bas: [158 156 153 132 158 133 127 142 154 130 145 168 115 167 171  78 142  82
 103  93  93  86 157 131 117 147 156 148 113 122 151]
guk: [155 167 106 113 137 107 112 107  98 160 101 130 129 139 148 100 162  77
 163 170 166 153 133  85 176 174 168  90  90  97 156]
Futok: [159 140 105 104 149  89 111  89 111 129  92  88  80 137 149  87 128  84
 167 158  80 146 146 107  92 176 168 139  93 125 158]
vuguv: [177 111  80  79 124  83  90 168 157 161 149 107  74 145 123 147  84 154
 180 150  84 168 178 157 137  94 102  94  95  86 111]
fik: [ 97 104 158 126 116 137 124 151 169 148 166 162 119 152 148 104 111 127
  93  98 102 107 134 141  88  95 107 145 141 131  97]
fisat: [ 86  94 136 112  88 146 112 162 134 159 162 139 129 130 108 159 106 150
 106 137 163 138  90 111 137 102  94  94 157  86  95]
pusa: [167 166  83 119 146 104 113 116 125 161 106 128 152 112 110 142 126  88
 162 170 173 160 156  86 173 172 160  92 141 113 167]
size: [155 167 106 113 137 107 112 107  98 160 101 130 129 139 148 100 162  77
 163 170 166 153 133  85 176 174 168  90]
28
back: [ 95  86 157  94  94 102 137 111]
fisat
size: [167 166  83 119 146 104 113 116 125 161 106 128 152 112 110 142 126  88
 162 170 173 160 156  86 173 172 160  92 141 113 167]
31
succ: [155]
[167]
[155 167 106 113 137 107 112 107  98 160 101 130 129 139 148 100 162  77
 163 170 166 153 133  85 176 174 168  90  90  97 156]
guk
present: [ 84 168 178 157]
yes

Telip: [144  67 183 190 172  87 194 175 106  62 184 148 110 181  90 174 171 165]
vabom: [ 87  91 146 100  78  80  97 164 183  57  92 157 184 176 132 173 195 176]
Tez: [144  86 118  96 133 191 135  83 135 157  83  78 108 148  89  83 166  95]
Pimi: [ 67 183 190 174  87 194 175  91  56 177 171 167  64 107  87 180 107  96]
back: [106 175 194  87 172 190 183  67]
Telip
back: [166  83  89]
Tez
size: [ 87  91 146 100  78  80  97]
7
succ: [191]
[135]
succ: [132]
[173]
back: [183 164  97  80  78 100 146]
vabom
succ: [86]
[118]

supep: [114 103  96 150 106]
Mifeb: [168 129 136 113 156]
Sipu: [100 149 189 156 107]
succ: [114]
[103]
present: [136 113]
yes
back: [107 156]
Sipu
back: [113 136 129 168]
Mifeb
present: [150  96]
no
succ: [149]
[189]
present: [106 150  96 103]
no

kape: [148 191 129 100 131 112 112  95]
Kazun: [120 106 160 176 127 154 140 176]
laniz: [120 106 160 187 127 154 140 176]
tibig: [ 94 106 160 187 127 130 140 176]
vitev: [143 118 118 138 122 162 160 141]
Pes: [131 106 106 133 136 158 168 147]
pigu: [141 116 151 183 121 127 141 192]
Pigar: [109 142 132 122 154  95 110 141]
present: [138 121 162 160]
no
[141 116 151 183 121 127 141 192]
pigu
present: [143 118 117]
no
succ: [133]
[136]
present: [155 140]
no

Sav: [196  76 131 160]
dez: [ 96 138  89 148]
Zug: [113 195 179 127]
pudo: [156 142 171 130]
Depa: [201  96 135 196]
dotud: [114  83 144  66]
Dege: [168 132  82 189]
present: [ 76 130]
no
size: [201]
1
succ: [113]
[195]
present: [ 76 130 160]
no
present: [196  76]
yes
present: [156 142]
yes
succ: [195]
[179]

Kizor: [188  68 184  80]
Nisa: [ 74 162 150 101]
pezi: [ 62 152 103  74]
fimig: [132  69 102 156]
zoso: [ 83  67 147 105]
dogu: [149  87  75 105]
back: [152  62]
pezi
present: [ 68 184]
yes
present: [149  87  74]
no

pove: [129 181 101 127 139 137 159 121 139 132 112 115 122  91 117 127 139 138
 132 143 157 113 114 146 127 122 142 116 128]
vefu: [111 175 111 118 138 134 149 107 118 123 128 131 115 117 113 143 132 127
 145 154 186 115 117 125 119 122 145 117 128]
Bulo: [123 182 114 112 119 136 158 108 125 129 123 135 121 106 111 130 136 143
 151 148 179 114 106 120 132 126 150 117 129]
toza: [124 178 102 139 140 143 152 101 111 122 126 113 126 122 115 136 136 128
 144 149 169 123 129 140 122 119 144 119 117]
Sosed: [121 178 102 126 149 136 153 118 134 126 116 116 117  98 118 133 139 130
 131 148 165 114 122 144 122 121 139 117 125]
Tade: [107 176 115 113 145 133 149 111 124 121 126 134 111 110 114 139 137 129
 144 157 189 115 121 121 122 125 142 119 126]
siv: [115 179 110 128 144 142 150 102 111 116 130 123 120 123 114 138 137 128
 149 156 183 123 131 127 123 123 147 122 117]
Rol: [106 168 107 113 147 124 145 121 131 131 122 129 109 105 114 156 123 116
 127 149 182 107 106 137 108 119 142 109 140]
ratut: [115 179 110 128 144 142 150 102 111 116 130 123 120 123 114 138 137 128
 149 156 183 123 131 127 123 123 142 122 117]
tovo: [123 182 114 112 119 136 158 108 125 122 116 135 121 106 111 130 136 143
 151 152 179 114 106 120 132 126 150 117 129]
tidaf: [125 179 101 136 144 142 154 108 121 122 121 111 124 111 116 131 139 133
 139 148 165 121 128 143 124 120 141 120 118]
zonos: [107 176 115 113 145 133 149 111 124 121 126 134 111 110 114 139 137 129
 144 157 177 108  95 127 125 123 152 111 139]
present: [120 118]
yes
present: [139 137 130]
no
size: [115 179 110 128 144 142 150 102 111]
9
[107 176 115 113 145 133 149 111 124 121 126 134 111 110 114 139 137 129
 144 157 177 108  95 127 125 123 152 111 139]
zonos
present: [121 135 116 122]
no
size: [124 178 102 139 140 143 152 101 111 122 126 113 126 122 115 136 136 128
 144 149 169 123 129 140 122 119 144 119 117]
29
size: [107 176 115 113 145 133 149 111 124 121 126 134 111 110 114 139 137 129
 144 157 189 115 121 121 122 125 142 119]
28

bamon: [115 177  66 159 125 117 148 121 158 115]
Pum: [137 113 161 109 127 131 147 122 143 122]
nekav: [131 106 174  94 131 149 123 119  94 167]
zef: [115 177  66 159 145 117 148 121 158 115]
Melob: [139 134 141 125 114 125 140 120 114 129]
Zuvid: [143 147 125 140 110 109 141 121 140 136]
neze: [137 113 161 109 127 138 125 124 106 133]
nimo: [118 103 137 119 141 141 109 134 131 151]
Dipiz: [136 174 132 115 108 136 166  99  98 155]
mif: [135  95 150 126 132 121 108 143 135 119]
Gavag: [115 177  66 159 125 117 124 127 120 139]
vebe: [121 157 124 112 125 147 148 107 106 163]
size: [121 157 124 112 125 147 148]
7
size: [118 103 137 119 141 141 109 134 131 151]
10
size: [115 177  66 159]
4

Ber: [ 97 166 129 158 160 160 152 138 108 145 152 162 119 112 163 162 153 123
 165 162 118 148 145 123]
nep: [179  95 113 105 116 143 150 133 169 125 134  96 123 121  85 101 108 155
 100 104 139 151 128 146]
raz: [167 158 144 140 125 136 152 133 162 125 121 123 108 101 134  96  85 153
  98 103 139 131 130 137]
duv: [111 147 168 161 134 116 104 136 127 151 115 167 158 144 139 125 129 140
 137 159 133 111 139 143]
nepib: [ 95 155 132 142 150 154 137 117 128 165 136 164 129  64 169 163 149  96
 150 185 132 156 142 156]
Zov: [114 132 131 117 131 135 137 106 127 160 122 143 121  77 157 165 147  85
 128 162 134 149 126 156]
Dek: [179  95 113 105 116 143 150 133 169 125 134  96 123 121  85 101 108 155
 100 104 139 138 134 137]
present: [108 155 100]
yes
back: [125 139 144 158 167]
duv
succ: [161]
[134]
[179  95 113 105 116 143 150 133 169 125 134  96 123 121  85 101 108 155
 100 104 139 151 128 146]
nep
present: [129  64]
yes
size: [111 147 168 161 134 116 104 136 127 151 115 167 158 144 139 125 129 140
 137 159 133]
21
size: [114 132 131]
3

rubep: [161  74  74  84 180 167 119 115 139 121 164]
kaba: [151  82  82 106 180 118 128 112 120  81 135]
Tak: [117 113 113  82 110 148 123 108 122 108 132]
mur: [133 109 109  99 126 124 127 106 170 126 136]
gita: [112 129 129 121 134 152 139 121 180 113 117]
mokug: [117 113 113  82 110 148 123  80 157 138  90]
rakav: [112 129 129 121 134 152 139 121 174 113 117]
size: [161  74]
2
size: [133 109 109  99 126 124 127 106 170]
9

Nuz: [132 141 142 144  99 133 126 129  94  98 106 154 123 151 143  84 122 177
 134 118 123 119 110 140 122  86 133 124 148 145 149  84  89 115 113 120
 149 104 136 193 101 136 105 138  68  78  92 111 147 116 155 123 119  61
 147 122 138 160 182 173 101]
riza: [130 139 142 148  96 133 126 129  93  98 106 154 126 151 145  83 121 177
 136 116 125 118 110 139 123  86 133 123 151 147 147  82  87 115 111 121
 148 100 135 194 100 133 105 139  64  77  92 111 143 117 154 123 121  60
 148 123 138 161 183 172 102]
sevet: [123 136 134 120 119 130 129 127 124 121 130 137 126 128 129 124 133 138
 123 126 122 117 125 129 118 113 133 131 132 136 137 123 115 123 124 123
 135 126 133 145 119 135 124 130 119 120 123 128 136 121 133 131 130 125
 126 125 135 139 141 138 120]
Kav: [134 159 139 164 126 141 130 109 104  93 115 136 139 120 126 116 136 137
 119 104 140 144 130 108 127 134 133 144 126 140 152  97 111 146  98 130
 156 118 127 119 128 134 126 128 104 113 124 110 138 128 139 121 110  98
 127 135 125 118 124 153 118]
kat: [124 137 136 123 122 129 127 127 125 121 131 135 127 127 127 126 132 136
 124 126 124 121 126 128 119 116 131 131 129 136 135 122 117 126 125 124
 132 127 133 138 123 133 124 130 121 122 126 127 137 123 133 130 128 127
 125 126 133 134 136 136 121]
Mik: [131 135 138 122 131 126 121 132 128 125 130 129 124 131 122 129 127 136
 128 133 124 131 124 134 122 122 126 128 120 130 132 123 126 130 134 124
 123 135 132 127 130 132 122 129 128 125 129 123 142 125 134 127 120 129
 126 124 126 126 127 133 125]
lado: [125 136 134 123 123 129 127 127 125 122 130 134 126 127 127 126 132 135
 124 127 124 122 126 128 120 118 131 131 128 134 135 123 119 126 126 124
 132 128 132 137 123 133 125 129 122 123 126 127 137 123 132 129 127 127
 125 126 132 133 135 136 122]
pitim: [129 141 150 153  93 132 121 130  90  96 107 156 129 153 144  83 119 182
 138 115 128 121 109 141 122  82 130 122 151 151 146  75  83 119 112 119
 144  96 136 194 100 128 100 141  56  73  91 108 145 118 156 121 118  55
 149 125 135 160 185 175 100]
size: [125 136 134 123 123 129 127 127 125 122 130 134 126 127 127]
15
present: [129 137 126]
no
size: [130 139 142 148  96 133 126 129  93  98 106 154 126 151 145  83 121 177
 136 116 125 118 110 139 123  86 133 123 151 147 147  82  87 115 111 121
 148 100 135 194 100 133 105 139  64  77  92 111 143 117 154 123 121  60
 148 123 138 161 183 172 102]
61
back: [ 89  84 149]
Nuz

kapo: [149 114 130 122 159 170 120 129 169 145 162 161  99 120 122 135 151 128
 121  90 127 161]
gizur: [166 111 168 128 139 103 167 129 100 120 141  98 168 124 131 149 121 128
 108 167 105 133]
leset: [111  83 112 167  94 170 162 169 129 145 120 174  86 131 138 129 139 126
 122 146 116 140]
feb: [125 131 137 111 129 105 136 123  90 108 168 104 161 171 160 153 153 118
  97 151 131  99]
talu: [140 116  80 140  90 123 171 138 112 153  75 124 124  99 151 141 122 112
 118 137 129 152]
size: [125 131 137 111 129 105 136 123  90 108 168 104 161 171 160 153 153 118
  97]
19
present: [118  97]
yes
back: [162 145 169 129 120 170]
kapo

magom: [102 106 137 131 130 107 130 163 144 130 152 128 135 143 186 173 143 108
 138 127 161 138 146 158 137]
ravod: [167 106 137 131 130 107 130 163 144 130 152 128 135 143 186 173 143 108
 138 127 161 138 146  98 137]
nes: [167 106 137 131 130 107 130 163 144 130 152 128 135 143 186 173 143 108
 138 127 161 138 146 132 137]
present: [108 138 127 161]
yes
present: [135 128]
no

pivef: [152 164 127 157 129]
velek: [148 113 127 159 118]
matu: [148 113 127 146 125]
Vima: [113 148 127 118 117]
size: [113 148]
2
back: [159 127]
velek
[148 113 127 159 118]
velek
[148 113 127 146 125]
matu
back: [127 148]
Vima

Fivol: [137 126 118 158 128 112 129 123]
sanu: [112 129 122 100 109 154 145 120]
todu: [126 137 109 170 151 114 185 145]
tozub: [136 118 160 141 137 145 134  81]
[137 126 118 158 128 112 129 123]
Fivol
back: [123 129 112]
Fivol
size: [137 126 118 158 128]
5
succ: [136]
[118]
size: [137]
1

Sapat: [143 138 150 123 137 148]
nosi: [137 136 156 131 144 143]
muv: [134 165 133  82 153 187]
size: [134 165]
2
size: [134 165 133  82 153]
5

Sotom: [ 77 146  64 158  66]
Gup: [ 61  63 187 133  83]
kotaf: [146  64  77  68 195]
muze: [146  64  77  68 180]
[ 61  63 187 133  83]
Gup
[146  64  77  68 195]
kotaf
succ: [63]
[187]
[146  64  77  68 180]
muze
succ: [158]
[66]

katu: [148 174 165 176]
Vava: [148 141 165 176]
vip: [174 148 132 151]
[148 174 165 176]
katu
size: [148 174 165]
3
back: [176 165 141]
Vava

vuzag: [173 110 122 118]
tenom: [163 142 119 161]
votas: [169 148 126 132]
gigu: [ 69 122 138 135]
fasin: [ 84 139 101  99]
nuru: [ 84 139 101 147]
vot: [ 84 139 101 161]
gesu: [ 70  84 162 136]
succ: [69]
[122]
[ 84 139 101 147]
nuru
succ: [148]
[126]
present: [139 101  99]
yes

Sog: [162  86 119  74 114 131 177  71 147 109  73 152 151  84  97 120]
mov: [154  94 151 135 132 107 124  95 121 130 122 137 171 118 146 141]
ges: [154  94 151 135 132 107 124  95 121 130 125 127 102 125 152 128]
Vurab: [165  80 110 113 124 156 168  71 137 157 118 137 102 121 121 119]
size: [154  94 151 135 132]
5
size: [162  86 119  74 114 131 177  71 147 109  73 152 151  84  97 120]
16
[154  94 151 135 132 107 124  95 121 130 122 137 171 118 146 141]
mov
present: [124  94]
no

